Below are the code and all the weights of a small trained network. Each question names an input and a target symbol and asks about switching units off, where a switched-off unit gives its printed mean instead of its output.

import numpy as np


def w(rows, s, z=0):
    codes = np.array(rows[::2]) - 128.0
    scale = np.full(codes.shape[1], s)
    scale[-1] = z or s
    return codes * scale


def f(y):
    return y / 2 * (1 + np.tanh(0.7978845608 * (y + 0.044715 * y**3)))


def softmax(a):
    e = np.exp(a - a.max(-1, keepdims=True))
    return e / e.sum(-1, keepdims=True)


def log_softmax(a):
    a = a - a.max(-1, keepdims=True)
    return a - np.log(np.exp(a).sum(-1, keepdims=True))


def net(x, mask):
    ids = ['ΘΦΩβγεζξτψ'.index(c) for c in x.split()]
    T = len(ids)
    res = E[ids] + P[:T]
    u = 0
    for l in range(3):
        q, k, v = (res @ M[l].T for M in (Q, K, V))
        z = softmax(np.where(np.tri(T) > 0, q @ k.T / 2**0.5, -1e9)) @ v
        res = res + np.where(mask[u], z, O[l][:, -1]) @ O[l][:, :-1]
        u += 1
        y = f(res @ A[l][:, :-1].T + A[l][:, -1])
        res = res + np.where(mask[u : u + 4], y, B[l][:, -1]) @ B[l][:, :-1]
        u += 4
    return log_softmax(res[-1] @ U[:, :-1].T + U[:, -1])


Q, K, V, O, A, B = {}, {}, {}, {}, {}, {}
E = w([
[199,234,70],'Θ',
[35,110,113],'Φ',
[60,166,93],'Ω',
[154,125,167],'β',
[254,138,162],'γ',
[128,219,57],'ε',
[191,105,176],'ζ',
[135,178,119],'ξ',
[190,160,154],'τ',
[212,144,159],'ψ',
],0.0077)
P = w([
[153,36,28],'0',
[49,222,223],'1',
[153,92,103],'2',
[56,234,220],'3',
[144,101,110],'4',
[63,217,234],'5',
[127,99,118],'6',
[94,252,215],'7',
[135,114,118],'8',
[81,255,212],'9',
],0.0063)
Q[0] = w([
[149,201,2],'0.h0',
[49,77,152],'0.h0',
],0.012)
K[0] = w([
[123,246,112],'0.h0',
[88,99,23],'0.h0',
],0.012)
V[0] = w([
[249,103,150],'0.h0',
[158,175,51],'0.h0',
],0.011)
O[0] = w([
[254,144,156,156],'0.h0',
[172,224,59,246],'0.h0',
],0.0083,0.0012)
A[0] = w([
[68,12,72,21],'0.n0',
[81,104,197,251],'0.n1',
[147,89,191,15],'0.n2',
[46,182,145,253],'0.n3',
],0.011,0.0025)
B[0] = w([
[255,175,122,125],'0.n0',
[204,239,47,172],'0.n1',
[105,226,126,117],'0.n2',
[227,113,198,255],'0.n3',
],0.0098,0.0049)
Q[1] = w([
[135,233,255],'1.h0',
[230,29,71],'1.h0',
],0.019)
K[1] = w([
[141,16,46],'1.h0',
[63,125,252],'1.h0',
],0.023)
V[1] = w([
[1,199,5],'1.h0',
[56,33,199],'1.h0',
],0.0098)
O[1] = w([
[251,120,159,38],'1.h0',
[114,115,218,2],'1.h0',
],0.013,0.0095)
A[1] = w([
[123,195,110,122],'1.n0',
[199,119,143,100],'1.n1',
[122,211,213,253],'1.n2',
[87,8,56,111],'1.n3',
],0.011,0.0032)
B[1] = w([
[85,99,126,255],'1.n0',
[139,75,188,174],'1.n1',
[127,250,112,184],'1.n2',
[214,91,149,223],'1.n3',
],0.021,0.0065)
Q[2] = w([
[89,16,182],'2.h0',
[167,6,94],'2.h0',
],0.015)
K[2] = w([
[105,137,190],'2.h0',
[5,146,74],'2.h0',
],0.016)
V[2] = w([
[63,75,230],'2.h0',
[61,90,253],'2.h0',
],0.0055)
O[2] = w([
[116,143,217,25],'2.h0',
[131,141,253,2],'2.h0',
],0.0054,0.0092)
A[2] = w([
[113,111,81,3],'2.n0',
[41,167,158,87],'2.n1',
[81,194,251,144],'2.n2',
[25,105,157,58],'2.n3',
],0.012,0.0044)
B[2] = w([
[104,111,248,254],'2.n0',
[87,133,252,254],'2.n1',
[211,101,82,207],'2.n2',
[218,58,124,166],'2.n3',
],0.015,0.0056)
U = w([
[165,45,44,254],'Θ',
[35,110,54,235],'Φ',
[100,231,1,189],'Ω',
[169,234,149,80],'β',
[138,64,185,29],'γ',
[226,109,181,11],'ε',
[179,163,201,55],'ζ',
[223,190,99,48],'ξ',
[67,229,121,102],'τ',
[99,142,191,83],'ψ',
],0.0059,0.0063)

Each question gives the input, a string of symbols that net reads in full, and the target symbol t.
The units are the heads (2 rows each of Q, K, V and O) and the neurons (one row each of A and B). Each row of codes is followed by its name. A weight is (code - 128) times the scale printed after its matrix; where a second scale follows, it is the last column's (O, A, B and U).
mask holds one flag per unit, layer by layer, with each layer's heads first. A switched-off unit (its flag False) gives its mean, the last column of its rows in O or B, instead of its output. The means were averaged over made-up inputs and are rounded, as every weight is.
A unit's drop is (log p(t) with every unit on - log p(t) with that unit switched off) / (log p(t) with every unit on - log p(t) with every unit switched off).
The circuit of an input: a set's keep is (log p(t) with only the set's units on - log p(t) with every unit switched off) / (log p(t) with every unit on - log p(t) with every unit switched off). Starting from the 12 units with the biggest drops (on a tie, the unit counted first), units are removed one at a time, each time the one whose removal leaves the highest keep (on an exact tie, the one counted first), for as long as the keep stays at least 0.8.
units of the circuit, in order: the units of the circuit, biggest drop first
k most important neurons: the k neurons with the biggest drops, biggest first
k most important neurons of layer l: the k neurons of layer l with the biggest drops, biggest first
input β Ω β Φ β ψ Φ Φ ε Θ, target β: 2 most important neurons	[0.n3, 2.n1]
input Ω Ω ψ ζ τ Θ ξ β, target Ω: 2 most important neurons	[0.n0, 0.n1]
input Θ Φ ψ ζ ε ε τ γ τ γ, target Θ: units of the circuit, in order	[1.h0, 0.n3, 0.h0, 1.n2]
input γ β β Φ Ω Θ, target γ: units of the circuit, in order	[0.h0, 1.h0, 2.n3, 2.n1]
input ε Ω Ω ψ Θ ε, target ε: units of the circuit, in order	[1.h0, 0.n3, 1.n1]
input β γ β Ω, target β: units of the circuit, in order	[0.n3, 1.h0, 1.n2]
input ξ Ω Θ Ω ζ Ω, target ξ: most important neuron of layer 1	[1.n2]
input ε Θ Ω Θ, target ε: units of the circuit, in order	[1.h0, 1.n1, 0.n3]
input ψ ψ Ω Φ ξ ξ ε ζ, target ψ: units of the circuit, in order	[0.h0, 1.h0, 2.n1, 2.n0]
input ψ τ ψ β ζ γ, target ψ: 2 most important neurons of layer 0	[0.n1, 0.n2]
input Φ Φ Ω β β ε τ Φ Φ Ω, target Φ: units of the circuit, in order	[0.n0, 1.h0, 0.h0, 1.n0]
input ψ ξ ψ ε ζ ε Φ Φ Ω Φ, target ψ: 2 most important neurons	[0.n1, 0.n3]
input ε ζ τ γ ε ξ, target ε: units of the circuit, in order	[1.h0, 1.n1, 0.n3]
input Θ ε ζ ε τ ζ Θ Φ, target Θ: units of the circuit, in order	[1.h0, 0.h0, 0.n3, 1.n2]
input ψ ζ ζ Θ ε Ω ξ τ Ω ξ, target ψ: units of the circuit, in order	[1.h0, 2.n1, 0.n1]
input β τ Ω Φ γ τ γ τ, target β: units of the circuit, in order	[0.n3, 1.h0, 1.n2]
input ε β τ ε γ Ω Ω Ω ε Ω, target ε: 2 most important neurons	[0.n3, 1.n1]
input ψ Ω ε γ, target ψ: units of the circuit, in order	[0.h0, 1.h0, 2.n1, 0.n1]
input β β ε ξ β Ω β β, target β: 4 most important neurons	[0.n3, 2.n1, 1.n2, 0.n1]
input ψ ψ τ β, target ψ: 2 most important neurons	[2.n1, 0.n1]
input ξ τ Ω ζ Φ τ β ε, target ξ: 3 most important neurons of layer 0	[0.n3, 0.n1, 0.n0]
input γ Θ ψ ξ ψ τ, target γ: 3 most important neurons	[1.n0, 2.n3, 2.n0]
input Φ ξ ε ζ τ ε, target Φ: 3 most important neurons	[0.n0, 1.n1, 0.n3]
input τ Θ ξ β ψ Ω τ Θ γ τ, target τ: most important neuron	[0.n3]
